Below are the code and all the weights of a small trained network. Each question names an input and a class and asks about switching units off, where a switched-off unit gives its printed mean instead of its output.

import numpy as np


def w(rows, s, z=0):
    codes = np.array(rows[::2]) - 128.0
    scale = np.full(codes.shape[1], s)
    scale[-1] = z or s
    return codes * scale


def norm(h):
    return h / np.sqrt((h * h).mean(-1, keepdims=True) + 1e-5)


def f(y):
    return np.maximum(y, 0)


def log_softmax(a):
    a = a - a.max(-1, keepdims=True)
    return a - np.log(np.exp(a).sum(-1, keepdims=True))


def net(x, mask):
    res = np.array(x, float).reshape(1, 3) / 4 @ E
    u = 0
    for l in range(2):
        y = f(norm(res) @ A[l][:, :-1].T + A[l][:, -1])
        res = res + np.where(mask[u : u + 12], y, B[l][:, -1]) @ B[l][:, :-1]
        u += 12
    return log_softmax(norm(res)[-1] @ U[:, :-1].T + U[:, -1])


A, B = {}, {}
E = w([
[92,240,179,110,81,161,250,82,110,126,116,86],'x0',
[71,104,218,153,2,205,77,225,113,169,203,107],'x1',
[176,156,41,83,89,128,131,182,187,152,153,77],'x2',
],0.0071)
A[0] = w([
[145,196,118,108,121,129,253,61,108,99,59,120,73],'L0N1',
[72,122,197,182,145,134,97,151,155,125,150,181,42],'L0N2',
[177,158,132,79,57,172,163,118,110,103,79,113,39],'L0N3',
[119,63,194,203,78,206,100,124,114,121,131,67,68],'L0N4',
[75,120,187,146,154,198,144,49,113,147,47,170,94],'L0N5',
[103,129,109,168,73,169,161,151,161,155,167,42,54],'L0N6',
[100,146,123,137,197,118,68,3,117,89,93,172,47],'L0N7',
[110,134,114,130,118,133,114,77,91,62,92,128,5],'L0N8',
[64,180,161,136,140,78,169,122,108,151,143,149,23],'L0N9',
[130,29,132,158,175,176,120,138,108,164,93,139,171],'L0N10',
[97,132,111,89,174,71,70,93,142,107,95,200,186],'L0N11',
[94,212,100,105,75,173,190,109,88,125,129,121,82],'L0N12',
],0.0064,0.0022)
B[0] = w([
[27,40,47,145,53,52,213,82,206,211,66,147,255],'L0N1',
[206,40,169,147,48,202,168,207,182,86,155,168,188],'L0N2',
[77,148,199,78,152,130,100,156,180,79,149,61,174],'L0N3',
[160,138,135,221,188,163,173,191,103,121,151,170,228],'L0N4',
[102,97,113,70,67,96,94,111,93,117,108,172,203],'L0N5',
[118,97,73,56,128,169,155,2,84,150,143,167,205],'L0N6',
[128,193,172,88,216,173,90,94,32,143,205,177,225],'L0N7',
[197,101,127,22,117,161,139,129,101,150,115,173,153],'L0N8',
[162,160,39,155,120,138,93,152,111,128,109,106,164],'L0N9',
[146,133,144,203,42,153,167,158,157,93,85,52,197],'L0N10',
[141,236,115,71,133,121,89,153,129,122,233,105,219],'L0N11',
[72,164,78,141,210,144,115,133,228,79,113,112,214],'L0N12',
],0.0055,0.0069)
A[1] = w([
[183,110,119,68,100,128,65,105,155,194,108,114,130],'L1N1',
[63,165,155,120,135,142,194,83,46,181,53,189,94],'L1N2',
[107,134,141,74,162,83,191,72,179,139,123,85,199],'L1N3',
[76,125,168,153,87,67,175,136,225,144,10,43,55],'L1N4',
[69,162,198,93,104,131,107,161,141,167,191,85,7],'L1N5',
[213,130,124,159,237,99,38,106,170,98,122,74,58],'L1N6',
[164,73,254,164,125,159,90,144,81,141,105,175,129],'L1N7',
[121,83,119,82,86,155,106,174,150,147,148,50,115],'L1N8',
[138,124,128,141,191,102,211,142,167,130,107,76,29],'L1N9',
[170,76,112,84,139,150,111,102,126,171,126,103,13],'L1N10',
[166,80,146,234,107,123,152,157,135,100,122,152,43],'L1N11',
[221,160,92,159,191,75,129,156,144,136,112,131,96],'L1N12',
],0.0073,0.0017)
B[1] = w([
[163,163,116,88,147,145,86,115,93,41,78,183,174],'L1N1',
[162,87,94,92,176,68,108,150,121,192,124,138,225],'L1N2',
[163,58,190,168,89,143,88,177,126,150,139,162,253],'L1N3',
[106,134,78,158,45,84,58,92,205,80,37,2,215],'L1N4',
[128,110,133,133,215,117,121,135,115,138,110,144,176],'L1N5',
[58,188,121,154,170,186,148,150,151,89,112,59,199],'L1N6',
[140,110,195,180,90,42,102,129,148,135,72,76,238],'L1N7',
[136,141,147,108,120,80,177,67,115,132,141,149,212],'L1N8',
[102,116,235,139,78,99,113,95,143,141,108,64,172],'L1N9',
[168,173,120,149,99,111,156,141,118,69,128,157,151],'L1N10',
[177,99,130,175,119,149,165,136,109,139,94,110,203],'L1N11',
[71,136,82,185,172,183,149,159,106,114,130,104,188],'L1N12',
],0.0081,0.0065)
U = w([
[111,85,93,41,228,55,132,85,81,209,107,237,118],'0',
[179,41,200,233,52,164,129,222,115,125,120,130,181],'1',
[109,229,70,150,238,209,81,172,120,44,135,60,178],'2',
[65,100,88,105,52,92,141,79,247,153,52,62,196],'3',
[142,157,247,85,163,64,47,107,69,94,145,141,1],'4',
[205,142,67,10,69,153,126,127,121,69,183,205,74],'5',
[69,169,171,79,144,246,216,135,167,171,223,124,83],'6',
],0.011,0.0026)

Each question gives the input, the list of numbers given to net, and the class t.
The units are the neurons (one row each of A and B). Each row of codes is followed by its name. A weight is (code - 128) times the scale printed after its matrix; where a second scale follows, it is the last column's (A, B and U).
mask holds one flag per neuron, layer by layer. A switched-off neuron (its flag False) gives its mean, the last column of its row in B, instead of its output. The means were averaged over made-up inputs and are rounded, as every weight is.
A unit's drop is (log p(t) with every unit on - log p(t) with that unit switched off) / (log p(t) with every unit on - log p(t) with every unit switched off).
The circuit of an input: a set's keep is (log p(t) with only the set's units on - log p(t) with every unit switched off) / (log p(t) with every unit on - log p(t) with every unit switched off). Starting from the 12 units with the biggest drops (on a tie, the unit counted first), units are removed one at a time, each time the one whose removal leaves the highest keep (on an exact tie, the one counted first), for as long as the keep stays at least 0.8.
circuit, biggest first: the units of the circuit, biggest drop first
k most important neurons: the k neurons with the biggest drops, biggest first
k most important neurons of layer l: the k neurons of layer l with the biggest drops, biggest first
drop when u is switched off: that unit's drop, to one decimal
input [8,-8,-6], class 0: 4 most important neurons of layer 0 => [L0N7, L0N10, L0N8, L0N5]
input [-5,-4,-8], class 4: circuit, biggest first => [L0N7, L0N1]
input [-6,1,3], class 2: most important neuron of layer 0 => [L0N1]
input [3,3,2], class 6: circuit, biggest first => [L0N6, L1N4]
input [-1,8,7], class 5: 2 most important neurons => [L0N6, L1N6]
input [7,5,-2], class 3: circuit, biggest first => [L0N7, L1N4]
input [0,-6,2], class 0: 3 most important neurons => [L0N1, L0N7, L1N4]
input [-3,1,2], class 2: 3 most important neurons of layer 0 => [L0N1, L0N2, L0N5]
input [0,6,8], class 5: 2 most important neurons => [L0N6, L1N1]
input [-2,-1,-8], class 4: 2 most important neurons => [L0N7, L0N11]
input [8,-7,-8], class 0: 2 most important neurons => [L0N7, L1N2]
input [5,5,4], class 6: 2 most important neurons => [L0N1, L0N6]
input [-1,-2,-6], class 4: 2 most important neurons => [L0N1, L0N6]
input [-5,-7,-7], class 2: most important neuron => [L1N6]
input [2,3,2], class 6: 2 most important neurons of layer 0 => [L0N1, L0N6]
input [5,-6,-6], class 0: drop when L0N7 is switched off => 1.1
input [-2,-3,3], class 2: drop when L1N9 is switched off => 0.0
input [-2,-3,6], class 2: drop when L0N1 is switched off => 0.1
